Below is a small trained network, with its code and all its weights. Each question gives an input and a target symbol and asks what happens when units are switched off, that is, made to give their printed mean instead of their output.

import numpy as np


def w(rows, s, z=0):
    codes = np.array(rows[::2]) - 128.0
    scale = np.full(codes.shape[1], s)
    scale[-1] = z or s
    return codes * scale


def softmax(a):
    e = np.exp(a - a.max(-1, keepdims=True))
    return e / e.sum(-1, keepdims=True)


def log_softmax(a):
    a = a - a.max(-1, keepdims=True)
    return a - np.log(np.exp(a).sum(-1, keepdims=True))


def net(x, mask):
    ids = ['ΛΞαβγδεημστφω'.index(c) for c in x.split()]
    T = len(ids)
    res = E[ids] + P[:T]
    u = 0
    for l in range(3):
        r = res
        for j in range(3):
            rows = slice(3 * j, 3 * j + 3)
            q, k, v = (r @ M[l][rows].T for M in (Q, K, V))
            z = softmax(np.where(np.tri(T) > 0, q @ k.T / 3**0.5, -1e9)) @ v
            o = O[l][rows]
            res = res + np.where(mask[u + j], z, o[:, -1]) @ o[:, :-1]
        u += 3
    return log_softmax(res[-1] @ U[:, :-1].T + U[:, -1])


Q, K, V, O = {}, {}, {}, {}
E = w([
[99,114,241,58,196],'Λ',
[151,198,147,138,155],'Ξ',
[87,21,28,160,181],'α',
[44,67,93,71,184],'β',
[106,102,185,184,195],'γ',
[9,207,169,34,119],'δ',
[80,48,183,136,77],'ε',
[105,81,127,48,112],'η',
[86,201,74,75,232],'μ',
[88,230,163,105,67],'σ',
[115,117,89,199,93],'τ',
[35,76,83,61,189],'φ',
[129,160,186,91,152],'ω',
],0.016)
P = w([
[255,69,209,136,167],'0',
[106,112,154,161,148],'1',
[85,125,140,165,136],'2',
[93,136,137,160,144],'3',
[84,148,124,162,137],'4',
[79,148,119,163,136],'5',
[73,151,115,160,136],'6',
[62,158,107,150,124],'7',
[46,140,93,152,111],'8',
],0.0092)
Q[0] = w([
[153,50,66,102,168],'0.h0',
[80,31,66,109,131],'0.h0',
[168,125,107,86,96],'0.h0',
[47,121,145,159,168],'0.h1',
[58,154,161,125,138],'0.h1',
[61,45,203,71,23],'0.h1',
[1,87,77,105,104],'0.h2',
[47,173,117,175,201],'0.h2',
[107,96,235,92,101],'0.h2',
],0.0086)
K[0] = w([
[38,105,149,79,122],'0.h0',
[77,46,48,49,122],'0.h0',
[72,94,134,202,214],'0.h0',
[136,100,36,9,71],'0.h1',
[254,63,123,127,86],'0.h1',
[135,185,129,142,198],'0.h1',
[191,142,189,183,150],'0.h2',
[253,110,203,51,134],'0.h2',
[160,138,180,116,152],'0.h2',
],0.0078)
V[0] = w([
[75,126,105,63,184],'0.h0',
[187,67,78,54,180],'0.h0',
[123,197,166,225,172],'0.h0',
[176,111,92,187,124],'0.h1',
[129,38,122,79,42],'0.h1',
[105,29,212,186,201],'0.h1',
[44,83,46,126,81],'0.h2',
[201,108,70,157,254],'0.h2',
[63,85,168,114,166],'0.h2',
],0.0078)
O[0] = w([
[175,116,53,149,159,150],'0.h0',
[118,83,140,115,203,108],'0.h0',
[61,57,98,139,148,152],'0.h0',
[95,134,100,190,106,107],'0.h1',
[140,40,153,117,7,127],'0.h1',
[3,105,169,137,130,254],'0.h1',
[170,61,133,92,61,36],'0.h2',
[159,118,214,180,208,159],'0.h2',
[20,50,115,110,202,195],'0.h2',
],0.0057,0.0085)
Q[1] = w([
[174,133,116,132,122],'1.h0',
[65,146,62,69,96],'1.h0',
[122,65,109,159,132],'1.h0',
[165,1,161,120,168],'1.h1',
[59,127,101,146,112],'1.h1',
[53,148,158,174,71],'1.h1',
[96,168,152,146,158],'1.h2',
[215,162,163,111,114],'1.h2',
[203,82,218,137,106],'1.h2',
],0.008)
K[1] = w([
[97,179,134,214,92],'1.h0',
[164,160,105,134,110],'1.h0',
[129,130,107,69,27],'1.h0',
[165,85,190,254,136],'1.h1',
[124,125,189,66,184],'1.h1',
[119,200,164,141,166],'1.h1',
[255,189,214,70,170],'1.h2',
[82,224,101,125,99],'1.h2',
[36,156,99,93,159],'1.h2',
],0.0078)
V[1] = w([
[178,148,143,109,113],'1.h0',
[131,246,111,155,139],'1.h0',
[106,167,145,130,190],'1.h0',
[73,150,105,92,92],'1.h1',
[75,71,148,137,170],'1.h1',
[134,125,120,25,170],'1.h1',
[128,139,133,183,185],'1.h2',
[133,139,76,135,124],'1.h2',
[228,98,178,174,117],'1.h2',
],0.011)
O[1] = w([
[117,163,190,25,43,63],'1.h0',
[109,172,201,151,121,92],'1.h0',
[141,113,94,123,33,195],'1.h0',
[121,102,177,229,157,125],'1.h1',
[156,132,91,117,124,251],'1.h1',
[182,254,163,124,154,132],'1.h1',
[93,183,72,93,8,202],'1.h2',
[118,36,201,30,126,69],'1.h2',
[241,15,238,185,52,110],'1.h2',
],0.0049,0.019)
Q[2] = w([
[109,158,118,112,157],'2.h0',
[163,118,82,105,162],'2.h0',
[50,92,132,213,112],'2.h0',
[255,136,213,91,124],'2.h1',
[73,176,154,87,155],'2.h1',
[43,110,67,219,203],'2.h1',
[102,174,140,210,122],'2.h2',
[152,205,136,157,14],'2.h2',
[113,89,63,196,97],'2.h2',
],0.0094)
K[2] = w([
[184,145,176,81,168],'2.h0',
[126,105,103,138,114],'2.h0',
[137,93,167,80,173],'2.h0',
[58,177,32,87,142],'2.h1',
[172,9,124,176,155],'2.h1',
[198,127,179,142,57],'2.h1',
[72,178,169,254,103],'2.h2',
[75,168,64,113,106],'2.h2',
[151,154,155,198,168],'2.h2',
],0.0097)
V[2] = w([
[104,127,116,125,63],'2.h0',
[244,62,162,99,85],'2.h0',
[166,190,128,91,243],'2.h0',
[176,132,115,89,88],'2.h1',
[141,143,184,112,158],'2.h1',
[158,72,145,160,91],'2.h1',
[175,139,99,149,107],'2.h2',
[114,82,95,150,120],'2.h2',
[128,108,48,139,164],'2.h2',
],0.011)
O[2] = w([
[117,133,130,122,104,130],'2.h0',
[92,159,52,161,140,4],'2.h0',
[119,63,97,118,145,127],'2.h0',
[107,120,55,106,105,82],'2.h1',
[16,150,115,168,121,89],'2.h1',
[88,66,121,134,102,132],'2.h1',
[163,99,80,145,103,118],'2.h2',
[254,137,171,135,162,163],'2.h2',
[158,114,148,150,119,183],'2.h2',
],0.0076,0.019)
U = w([
[92,106,185,39,198,2],'Λ',
[130,213,88,145,141,196],'Ξ',
[116,103,29,142,146,67],'α',
[145,124,84,78,177,105],'β',
[106,114,170,197,195,104],'γ',
[43,163,173,101,171,8],'δ',
[101,56,151,111,48,205],'ε',
[142,129,70,2,101,254],'η',
[159,248,82,130,225,136],'μ',
[114,206,105,142,66,161],'σ',
[192,160,51,181,74,102],'τ',
[150,132,81,84,178,96],'φ',
[182,200,176,88,134,159],'ω',
],0.0065,0.0046)

Each question gives the input, a string of symbols that net reads in full, and the target symbol t.
The units are the heads (3 rows each of Q, K, V and O). Each row of codes is followed by its name. A weight is (code - 128) times the scale printed after its matrix; where a second scale follows, it is the last column's (O and U).
mask holds one flag per head, layer by layer. A switched-off head (its flag False) gives its mean, the last column of its rows in O, instead of its output. The means were averaged over made-up inputs and are rounded, as every weight is.
A unit's drop is (log p(t) with every unit on - log p(t) with that unit switched off) / (log p(t) with every unit on - log p(t) with every unit switched off).
The circuit of an input: a set's keep is (log p(t) with only the set's units on - log p(t) with every unit switched off) / (log p(t) with every unit on - log p(t) with every unit switched off). Starting from all 9 units, units are removed one at a time, each time the one whose removal leaves the highest keep (on an exact tie, the one counted first), for as long as the keep stays at least 0.8.
circuit, biggest first: the units of the circuit, biggest drop first
most important unit: the unit with the biggest drop
heads that matter: for each layer, one digit per head in row order, 1 if its drop is at least 0.15 and else 0, layers parted by /
drop when u is switched off: that unit's drop, to one decimal
input ε ε β, target γ: circuit, biggest first : [1.h2 0.h1 2.h2 1.h0]
input δ Λ φ η, target Λ: circuit, biggest first : [2.h0 1.h2 0.h2]
input σ Λ γ γ δ, target δ: most important unit : 1.h0
input ε ε μ γ Ξ ε Ξ δ, target γ: circuit, biggest first : [1.h2 1.h1 0.h1]
input δ ω δ Ξ β, target Λ: circuit, biggest first : [2.h0 1.h2]
input τ μ ε ε Λ β τ, target ε: circuit, biggest first : [1.h2 0.h2]
input ε ε ε ε φ μ, target γ: circuit, biggest first : [1.h2 0.h1 1.h1]
input σ ε η δ ω ε, target δ: heads that matter : 001 / 111 / 011
input ε ε α Λ σ ε Λ, target γ: heads that matter : 010 / 111 / 010
input ε τ ε ε, target γ: heads that matter : 010 / 111 / 101
input μ Ξ η γ τ τ μ, target η: circuit, biggest first : [0.h1 1.h2 2.h0]
input γ γ μ ε σ α δ Ξ σ, target ω: circuit, biggest first : [0.h1 2.h0 2.h1]
input μ ε γ ε ω τ μ ω, target η: heads that matter : 111 / 011 / 100
input Λ δ η η α, target μ: circuit, biggest first : [2.h1 0.h2 1.h1]
input ε Ξ α, target γ: circuit, biggest first : [1.h2 0.h1]
input ε δ η τ ε Ξ, target γ: circuit, biggest first : [1.h2 1.h1 2.h1]
input Ξ Ξ ε ε δ σ, target σ: most important unit : 1.h2
input τ δ γ ε ω, target ε: circuit, biggest first : [2.h1 0.h2 1.h2]
input Ξ α ε ε ε τ, target σ: heads that matter : 011 / 101 / 110
input η τ ω φ τ, target α: most important unit : 2.h0
input μ η η ε α μ, target η: drop when 2.h0 is switched off : 0.3
input γ β μ φ ε γ α ε Ξ, target ω: drop when 2.h2 is switched off : 0.1
input σ α ε ε τ β γ, target δ: drop when 0.h2 is switched off : 0.4
